Here is a tiny trained network, its code and every weight. The questions are about switching its units off for an input and a class, where a switched-off unit gives its printed mean instead of its output.

import numpy as np


def w(rows, s, z=0):
    codes = np.array(rows[::2]) - 128.0
    scale = np.full(codes.shape[1], s)
    scale[-1] = z or s
    return codes * scale


def f(y):
    return np.maximum(y, 0)


def log_softmax(a):
    a = a - a.max(-1, keepdims=True)
    return a - np.log(np.exp(a).sum(-1, keepdims=True))


def net(x, mask):
    res = np.array(x, float).reshape(1, 5) / 4 @ E
    y = f(res @ A[0][:, :-1].T + A[0][:, -1])
    res = res + np.where(mask, y, B[0][:, -1]) @ B[0][:, :-1]
    return log_softmax(res[-1] @ U[:, :-1].T + U[:, -1])


A, B = {}, {}
E = w([
[134,126,135,131,112,117,116,127],'x0',
[130,210,160,80,205,89,33,102],'x1',
[144,117,144,135,108,110,100,130],'x2',
[69,199,235,169,130,245,70,154],'x3',
[253,235,95,180,137,112,165,120],'x4',
],0.014)
A[0] = w([
[145,107,85,108,158,59,154,109,69],'neuron 0',
[94,151,113,49,158,85,72,104,43],'neuron 1',
[127,149,126,55,199,78,95,72,99],'neuron 2',
[134,111,105,71,117,68,148,134,63],'neuron 3',
[52,63,123,9,109,121,98,155,3],'neuron 4',
[115,63,99,158,78,131,185,144,57],'neuron 5',
[183,154,120,193,141,102,175,61,12],'neuron 6',
],0.012,0.0036)
B[0] = w([
[83,160,187,138,133,183,52,255,215],'neuron 0',
[180,48,159,170,140,177,135,117,219],'neuron 1',
[175,68,117,136,100,171,204,52,234],'neuron 2',
[101,155,176,190,216,153,93,228,196],'neuron 3',
[144,227,74,38,111,64,131,138,250],'neuron 4',
[197,67,143,168,103,188,173,59,213],'neuron 5',
[93,142,58,62,97,75,155,121,223],'neuron 6',
],0.012,0.015)
U = w([
[159,206,63,83,125,61,136,154,254],'0',
[152,55,156,171,130,166,150,105,21],'1',
[3,172,222,172,145,199,78,211,68],'2',
],0.011,0.0063)

Each question gives the input, the list of numbers given to net, and the class t.
The units are the neurons (one row each of A and B). Each row of codes is followed by its name. A weight is (code - 128) times the scale printed after its matrix; where a second scale follows, it is the last column's (A, B and U).
mask holds one flag per neuron, in row order. A switched-off neuron (its flag False) gives its mean, the last column of its row in B, instead of its output. The means were averaged over made-up inputs and are rounded, as every weight is.
A unit's drop is (log p(t) with every unit on - log p(t) with that unit switched off) / (log p(t) with every unit on - log p(t) with every unit switched off).
The circuit of an input: a set's keep is (log p(t) with only the set's units on - log p(t) with every unit switched off) / (log p(t) with every unit on - log p(t) with every unit switched off). Starting from all 7 units, units are removed one at a time, each time the one whose removal leaves the highest keep (on an exact tie, the one counted first), for as long as the keep stays at least 0.8.
circuit, biggest first: the units of the circuit, biggest drop first
most important unit: the unit with the biggest drop
top k neurons: the k neurons with the biggest drops, biggest first
drop when u is switched off: that unit's drop, to one decimal
input [4,6,5,2,5], class 1: circuit, biggest first => (neuron 4)
input [-3,5,-2,-1,3], class 1: top 2 neurons => (neuron 4; neuron 2)
input [6,8,-6,8,7], class 1: circuit, biggest first => (neuron 4; neuron 0; neuron 2)
input [-4,-2,1,0,-3], class 0: top 2 neurons => (neuron 1; neuron 2)
input [2,-7,4,5,-7], class 0: top 3 neurons => (neuron 4; neuron 1; neuron 2)
input [3,1,4,-2,1], class 2: circuit, biggest first => (neuron 4; neuron 5; neuron 2)
input [-5,-3,-4,-6,-6], class 0: top 3 neurons => (neuron 4; neuron 1; neuron 5)
input [-5,-5,8,4,6], class 0: top 4 neurons => (neuron 1; neuron 2; neuron 6; neuron 0)
input [-7,0,-8,-2,-1], class 2: top 2 neurons => (neuron 6; neuron 4)
input [8,-4,-2,7,8], class 0: top 2 neurons => (neuron 0; neuron 6)
input [4,-6,-6,-7,4], class 2: top 3 neurons => (neuron 0; neuron 3; neuron 2)
input [-2,8,0,2,-7], class 1: top 2 neurons => (neuron 1; neuron 2)
input [5,7,8,-6,-2], class 1: top 2 neurons => (neuron 2; neuron 1)
input [-5,3,4,-5,-3], class 2: circuit, biggest first => (neuron 0)
input [1,7,0,-1,5], class 1: top 2 neurons => (neuron 4; neuron 2)
input [-6,2,-5,-7,4], class 2: top 2 neurons => (neuron 0; neuron 3)
input [-8,-8,4,6,-2], class 1: top 2 neurons => (neuron 5; neuron 0)
input [0,8,4,7,4], class 1: top 2 neurons => (neuron 2; neuron 0)
input [3,2,5,-8,2], class 2: drop when neuron 0 is switched off => 0.4
input [8,6,-4,-8,4], class 2: drop when neuron 0 is switched off => 0.8
input [-3,7,4,6,-4], class 1: drop when neuron 1 is switched off => 0.2
input [4,4,-4,-6,5], class 2: drop when neuron 3 is switched off => 0.3
input [-4,5,4,2,-7], class 0: most important unit => neuron 4
